Below is a small trained network, with its code and all its weights. Each question gives an input and a class and asks what happens when units are switched off, that is, made to give their printed mean instead of their output.

import numpy as np


def w(rows, s, z=0):
    codes = np.array(rows[::2]) - 128.0
    scale = np.full(codes.shape[1], s)
    scale[-1] = z or s
    return codes * scale


def norm(h):
    return h / np.sqrt((h * h).mean(-1, keepdims=True) + 1e-5)


def f(y):
    return np.maximum(y, 0)


def log_softmax(a):
    a = a - a.max(-1, keepdims=True)
    return a - np.log(np.exp(a).sum(-1, keepdims=True))


def net(x, mask):
    res = np.array(x, float).reshape(1, 6) / 4 @ E
    u = 0
    for l in range(3):
        y = f(norm(res) @ A[l][:, :-1].T + A[l][:, -1])
        res = res + np.where(mask[u : u + 8], y, B[l][:, -1]) @ B[l][:, :-1]
        u += 8
    return log_softmax(norm(res)[-1] @ U[:, :-1].T + U[:, -1])


A, B = {}, {}
E = w([
[100,183,150,212,124,253],'x0',
[81,115,114,175,191,115],'x1',
[80,114,116,192,188,112],'x2',
[67,103,214,142,110,106],'x3',
[94,173,137,103,204,152],'x4',
[198,133,157,138,160,119],'x5',
],0.0082)
A[0] = w([
[77,196,75,114,152,132,125],'L0N0',
[145,94,2,191,109,148,198],'L0N1',
[143,118,143,128,137,45,215],'L0N2',
[111,133,103,103,135,77,1],'L0N3',
[75,106,94,67,114,169,155],'L0N4',
[148,132,149,181,141,136,90],'L0N5',
[198,79,69,152,65,151,218],'L0N6',
[195,178,91,85,184,154,159],'L0N7',
],0.011,0.0012)
B[0] = w([
[220,89,166,193,220,122,216],'L0N0',
[95,76,168,154,107,101,248],'L0N1',
[87,125,86,171,37,193,226],'L0N2',
[119,180,79,38,131,192,176],'L0N3',
[161,49,254,174,211,174,184],'L0N4',
[175,144,121,18,85,123,185],'L0N5',
[117,36,112,179,242,167,255],'L0N6',
[62,62,196,150,96,126,249],'L0N7',
],0.0067,0.0052)
A[1] = w([
[184,71,108,25,87,157,251],'L1N0',
[126,158,117,224,129,213,113],'L1N1',
[117,185,185,124,77,96,108],'L1N2',
[194,87,217,117,182,110,92],'L1N3',
[167,139,150,138,83,197,176],'L1N4',
[68,65,140,69,156,141,117],'L1N5',
[51,139,134,145,147,220,122],'L1N6',
[101,155,1,35,112,3,112],'L1N7',
],0.0081,0.0022)
B[1] = w([
[136,125,45,114,227,231,254],'L1N0',
[91,159,23,61,83,120,251],'L1N1',
[96,30,186,77,36,44,154],'L1N2',
[80,46,242,89,178,13,251],'L1N3',
[107,175,71,6,187,109,209],'L1N4',
[156,163,163,76,143,176,233],'L1N5',
[205,149,55,127,125,101,247],'L1N6',
[119,254,62,202,56,81,178],'L1N7',
],0.0071,0.005)
A[2] = w([
[93,129,117,72,157,115,157],'L2N0',
[5,158,88,253,163,5,91],'L2N1',
[64,161,173,88,94,113,146],'L2N2',
[79,99,128,199,206,12,222],'L2N3',
[120,88,186,108,137,148,251],'L2N4',
[56,198,157,105,235,125,103],'L2N5',
[146,194,86,129,106,136,137],'L2N6',
[82,101,118,142,59,166,178],'L2N7',
],0.0074,0.0021)
B[2] = w([
[174,111,91,81,175,214,194],'L2N0',
[129,88,78,2,163,93,219],'L2N1',
[101,88,85,248,75,225,163],'L2N2',
[170,119,142,90,122,185,255],'L2N3',
[91,91,174,116,135,143,216],'L2N4',
[173,89,118,168,120,121,226],'L2N5',
[145,245,105,36,129,78,159],'L2N6',
[223,55,158,163,196,152,164],'L2N7',
],0.0079,0.0064)
U = w([
[138,112,165,117,166,162,161],'0',
[113,138,122,83,151,147,151],'1',
[198,141,131,92,131,130,134],'2',
[123,254,24,125,78,141,125],'3',
[168,105,175,236,165,149,149],'4',
[104,89,180,204,97,167,135],'5',
[148,238,211,181,74,52,3],'6',
],0.0079,0.0039)

Each question gives the input, the list of numbers given to net, and the class t.
The units are the neurons (one row each of A and B). Each row of codes is followed by its name. A weight is (code - 128) times the scale printed after its matrix; where a second scale follows, it is the last column's (A, B and U).
mask holds one flag per neuron, layer by layer. A switched-off neuron (its flag False) gives its mean, the last column of its row in B, instead of its output. The means were averaged over made-up inputs and are rounded, as every weight is.
A unit's drop is (log p(t) with every unit on - log p(t) with that unit switched off) / (log p(t) with every unit on - log p(t) with every unit switched off).
The circuit of an input: a set's keep is (log p(t) with only the set's units on - log p(t) with every unit switched off) / (log p(t) with every unit on - log p(t) with every unit switched off). Starting from the 12 units with the biggest drops (on a tie, the unit counted first), units are removed one at a time, each time the one whose removal leaves the highest keep (on an exact tie, the one counted first), for as long as the keep stays at least 0.8.
units of the circuit, in order: the units of the circuit, biggest drop first
unit that matters most: the unit with the biggest drop
top k neurons: the k neurons with the biggest drops, biggest first
top k neurons in layer l: the k neurons of layer l with the biggest drops, biggest first
drop of u: that unit's drop, to one decimal
input [7,5,-4,1,6,4], class 3: top 4 neurons => [L1N1; L0N4; L0N6; L1N6]
input [-1,-2,-6,-7,-7,5], class 4: units of the circuit, in order => [L0N6; L2N1]
input [2,7,5,5,6,-1], class 2: top 2 neurons in layer 1 => [L1N6; L1N0]
input [-8,3,2,-5,-4,-5], class 3: top 3 neurons in layer 0 => [L0N3; L0N7; L0N0]
input [-7,3,-5,3,3,5], class 3: top 2 neurons => [L1N7; L0N2]
input [6,-3,3,0,-6,2], class 3: top 2 neurons => [L1N1; L0N7]
input [-8,3,1,-2,0,2], class 3: unit that matters most => L1N7
input [8,3,6,7,-5,0], class 3: top 2 neurons in layer 1 => [L1N1; L1N3]
input [-1,2,-2,-7,-4,-2], class 5: top 2 neurons in layer 0 => [L0N1; L0N7]
input [-7,-4,3,3,7,-1], class 3: top 2 neurons => [L1N7; L0N2]
input [7,6,0,7,2,5], class 3: top 3 neurons in layer 1 => [L1N1; L1N6; L1N3]
input [-3,2,-3,-1,-8,-6], class 4: top 2 neurons in layer 2 => [L2N1; L2N7]
input [8,4,7,-2,0,0], class 3: top 3 neurons in layer 1 => [L1N1; L1N3; L1N6]
input [1,0,-1,-6,8,0], class 4: top neuron => [L0N0]
input [-8,5,-2,0,0,-6], class 3: drop of L1N7 => 0.6
input [8,-3,0,1,1,-4], class 3: drop of L2N5 => 0.0
input [8,0,0,-2,0,4], class 3: drop of L1N1 => 0.1
